Below are the code and all the weights of a small trained network. Each question names an input and a class and asks about switching units off, where a switched-off unit gives its printed mean instead of its output.

import numpy as np


def w(rows, s, z=0):
    codes = np.array(rows[::2]) - 128.0
    scale = np.full(codes.shape[1], s)
    scale[-1] = z or s
    return codes * scale


def norm(h):
    return h / np.sqrt((h * h).mean(-1, keepdims=True) + 1e-5)


def f(y):
    return y / 2 * (1 + np.tanh(0.7978845608 * (y + 0.044715 * y**3)))


def log_softmax(a):
    a = a - a.max(-1, keepdims=True)
    return a - np.log(np.exp(a).sum(-1, keepdims=True))


def net(x, mask):
    res = np.array(x, float).reshape(1, 8) / 4 @ E
    u = 0
    for l in range(2):
        y = f(norm(res) @ A[l][:, :-1].T + A[l][:, -1])
        res = res + np.where(mask[u : u + 14], y, B[l][:, -1]) @ B[l][:, :-1]
        u += 14
    return log_softmax(norm(res)[-1] @ U[:, :-1].T + U[:, -1])


A, B = {}, {}
E = w([
[141,144,117,180,254,163,148,74,46,207,74,182],'x0',
[134,136,129,136,126,132,126,126,126,129,136,123],'x1',
[123,132,130,124,122,131,131,127,125,136,123,128],'x2',
[125,124,132,126,127,124,132,123,129,129,121,128],'x3',
[122,48,116,114,84,119,122,6,29,130,230,241],'x4',
[139,112,203,60,187,35,121,175,126,227,217,110],'x5',
[181,98,213,77,127,214,113,131,138,98,123,144],'x6',
[127,131,129,125,126,127,128,128,129,131,125,132],'x7',
],0.0093)
A[0] = w([
[134,129,135,175,236,164,133,102,114,197,74,112,69],'0.n0',
[87,127,145,92,70,140,112,197,159,96,157,107,57],'0.n1',
[170,122,199,101,151,210,124,140,78,96,118,124,35],'0.n2',
[164,106,128,127,111,92,103,101,114,118,91,89,73],'0.n3',
[165,178,156,150,222,162,115,193,118,146,35,57,64],'0.n4',
[123,152,123,142,212,212,119,103,109,192,107,177,17],'0.n5',
[136,107,116,159,254,143,91,111,137,138,113,149,82],'0.n6',
[163,125,151,135,147,145,115,36,69,144,166,168,74],'0.n7',
[185,132,218,108,182,233,119,119,152,113,142,122,3],'0.n8',
[146,113,208,117,236,120,141,195,110,223,185,119,37],'0.n9',
[135,118,78,196,158,232,138,118,119,73,44,154,29],'0.n10',
[93,166,3,189,187,51,145,111,141,189,113,92,55],'0.n11',
[153,118,169,162,58,120,81,103,159,123,143,56,75],'0.n12',
[135,101,194,71,187,227,152,132,182,113,117,159,19],'0.n13',
],0.0093,0.0041)
B[0] = w([
[173,158,112,67,150,109,225,184,74,50,149,143,220],'0.n0',
[208,146,133,106,125,124,255,123,85,108,104,163,208],'0.n1',
[82,130,187,178,47,78,51,166,93,128,134,152,180],'0.n2',
[121,242,119,158,97,175,134,166,95,150,192,130,120],'0.n3',
[125,37,100,181,184,209,146,136,218,174,174,188,255],'0.n4',
[207,96,90,83,155,92,253,123,56,90,143,132,201],'0.n5',
[102,145,121,56,147,126,203,156,83,104,121,136,188],'0.n6',
[144,82,131,168,143,191,140,178,212,159,136,177,211],'0.n7',
[95,51,187,165,70,76,38,162,78,122,94,122,191],'0.n8',
[95,252,140,84,98,142,96,13,155,137,63,92,231],'0.n9',
[99,249,153,63,119,133,85,26,149,157,83,76,240],'0.n10',
[139,69,205,204,56,97,15,175,60,138,96,135,226],'0.n11',
[140,146,112,50,140,117,170,157,90,120,93,182,176],'0.n12',
[156,97,186,195,74,127,35,180,75,136,140,112,184],'0.n13',
],0.014,0.0084)
A[1] = w([
[127,160,59,135,122,192,84,38,141,65,123,47,13],'1.n0',
[137,197,140,79,197,74,75,44,161,193,177,52,42],'1.n1',
[107,41,78,168,178,182,113,64,184,148,228,216,71],'1.n2',
[126,118,212,80,152,100,121,154,116,165,156,126,29],'1.n3',
[134,108,111,172,99,175,115,120,116,74,100,119,50],'1.n4',
[55,232,121,81,136,140,73,46,136,126,90,82,28],'1.n5',
[93,158,128,156,116,154,21,126,158,173,148,151,132],'1.n6',
[70,115,56,224,136,16,72,166,53,122,135,88,2],'1.n7',
[165,130,138,154,32,94,114,122,202,157,110,152,116],'1.n8',
[133,123,87,41,113,118,194,197,110,3,199,58,18],'1.n9',
[90,71,122,158,145,189,179,139,217,173,154,155,54],'1.n10',
[140,129,148,135,115,147,136,111,105,129,125,156,206],'1.n11',
[138,133,121,136,163,140,122,152,147,119,77,64,127],'1.n12',
[119,89,100,178,217,182,114,213,239,130,148,72,48],'1.n13',
],0.012,0.0031)
B[1] = w([
[195,144,139,116,134,131,85,82,150,161,128,124,183],'1.n0',
[220,125,85,144,137,187,83,76,183,124,124,115,189],'1.n1',
[42,205,184,91,84,127,173,155,202,137,73,123,219],'1.n2',
[151,101,41,184,110,156,117,92,162,114,128,133,174],'1.n3',
[178,71,138,128,136,92,125,129,170,189,175,135,157],'1.n4',
[212,66,68,150,157,149,112,94,217,171,204,144,254],'1.n5',
[172,130,107,84,115,102,202,161,71,66,123,124,227],'1.n6',
[140,67,208,127,78,182,43,159,130,83,142,109,173],'1.n7',
[102,146,103,157,207,135,133,89,87,164,116,133,233],'1.n8',
[120,126,118,138,238,149,152,150,36,124,124,132,241],'1.n9',
[10,152,113,114,82,89,131,108,147,115,162,129,199],'1.n10',
[60,154,50,145,185,69,100,188,191,118,183,8,206],'1.n11',
[93,144,141,75,76,65,140,89,113,135,192,158,152],'1.n12',
[6,175,143,89,69,113,171,108,171,122,138,152,189],'1.n13',
],0.015,0.0084)
U = w([
[156,163,103,91,217,129,227,146,53,100,112,119,185],'0',
[209,173,92,114,127,148,97,16,217,165,124,91,2],'1',
[3,169,164,113,78,120,185,135,214,141,114,138,186],'2',
[138,78,195,187,59,108,37,159,89,118,100,92,170],'3',
],0.013,0.00045)

Each question gives the input, the list of numbers given to net, and the class t.
The units are the neurons (one row each of A and B). Each row of codes is followed by its name. A weight is (code - 128) times the scale printed after its matrix; where a second scale follows, it is the last column's (A, B and U).
mask holds one flag per neuron, layer by layer. A switched-off neuron (its flag False) gives its mean, the last column of its row in B, instead of its output. The means were averaged over made-up inputs and are rounded, as every weight is.
A unit's drop is (log p(t) with every unit on - log p(t) with that unit switched off) / (log p(t) with every unit on - log p(t) with every unit switched off).
The circuit of an input: a set's keep is (log p(t) with only the set's units on - log p(t) with every unit switched off) / (log p(t) with every unit on - log p(t) with every unit switched off). Starting from the 12 units with the biggest drops (on a tie, the unit counted first), units are removed one at a time, each time the one whose removal leaves the highest keep (on an exact tie, the one counted first), for as long as the keep stays at least 0.8.
circuit, biggest first: the units of the circuit, biggest drop first
most important unit: the unit with the biggest drop
top k neurons: the k neurons with the biggest drops, biggest first
k most important neurons of layer l: the k neurons of layer l with the biggest drops, biggest first
input [6,4,6,7,-8,-7,0,-8], class 2: top 3 neurons : 0.n4, 0.n9, 1.n13
input [-6,1,3,6,3,5,-5,0], class 0: most important unit : 0.n10
input [3,-3,2,7,7,7,-8,1], class 3: top 4 neurons : 0.n11, 0.n4, 0.n10, 1.n7
input [3,6,7,-1,-6,6,-5,-2], class 1: top 3 neurons : 0.n9, 0.n7, 1.n1
input [6,-2,4,0,4,-7,2,-7], class 1: top 3 neurons : 0.n10, 0.n1, 1.n5
input [-3,5,-5,-4,-4,-5,-6,-8], class 3: top 3 neurons : 0.n11, 0.n9, 1.n7
input [-4,5,6,0,3,-4,0,-4], class 0: top 2 neurons : 0.n9, 0.n4
input [3,-2,-3,-8,5,-3,-1,-7], class 2: top 2 neurons : 0.n7, 0.n9
input [-3,8,7,-4,-3,-1,0,2], class 0: top 4 neurons : 0.n1, 0.n12, 0.n7, 1.n9
input [-1,8,0,7,-7,7,2,8], class 1: 2 most important neurons of layer 1 : 1.n1, 1.n5
input [-7,-7,-1,8,3,7,7,-1], class 0: 4 most important neurons of layer 0 : 0.n10, 0.n1, 0.n11, 0.n4
input [-2,8,-6,-3,-1,-3,-4,-4], class 3: top 2 neurons : 0.n11, 0.n9
input [1,-7,6,3,-2,2,-1,4], class 1: top 4 neurons : 0.n9, 0.n7, 1.n5, 0.n13
input [4,-5,-7,-2,-4,-6,1,-8], class 1: circuit, biggest first : 0.n10
input [-5,8,-2,-2,-7,3,-8,1], class 3: 2 most important neurons of layer 0 : 0.n11, 0.n7
input [5,-3,7,2,6,-4,-6,-7], class 2: 2 most important neurons of layer 1 : 1.n9, 1.n2
input [2,3,2,4,5,-6,-7,8], class 3: 2 most important neurons of layer 1 : 1.n7, 1.n1
input [-2,-1,1,-2,5,4,-2,-4], class 2: 2 most important neurons of layer 0 : 0.n10, 0.n7
input [0,6,2,1,-4,4,-3,2], class 1: 3 most important neurons of layer 0 : 0.n9, 0.n7, 0.n11
input [5,-4,-3,0,4,7,-4,-2], class 1: circuit, biggest first : 0.n9
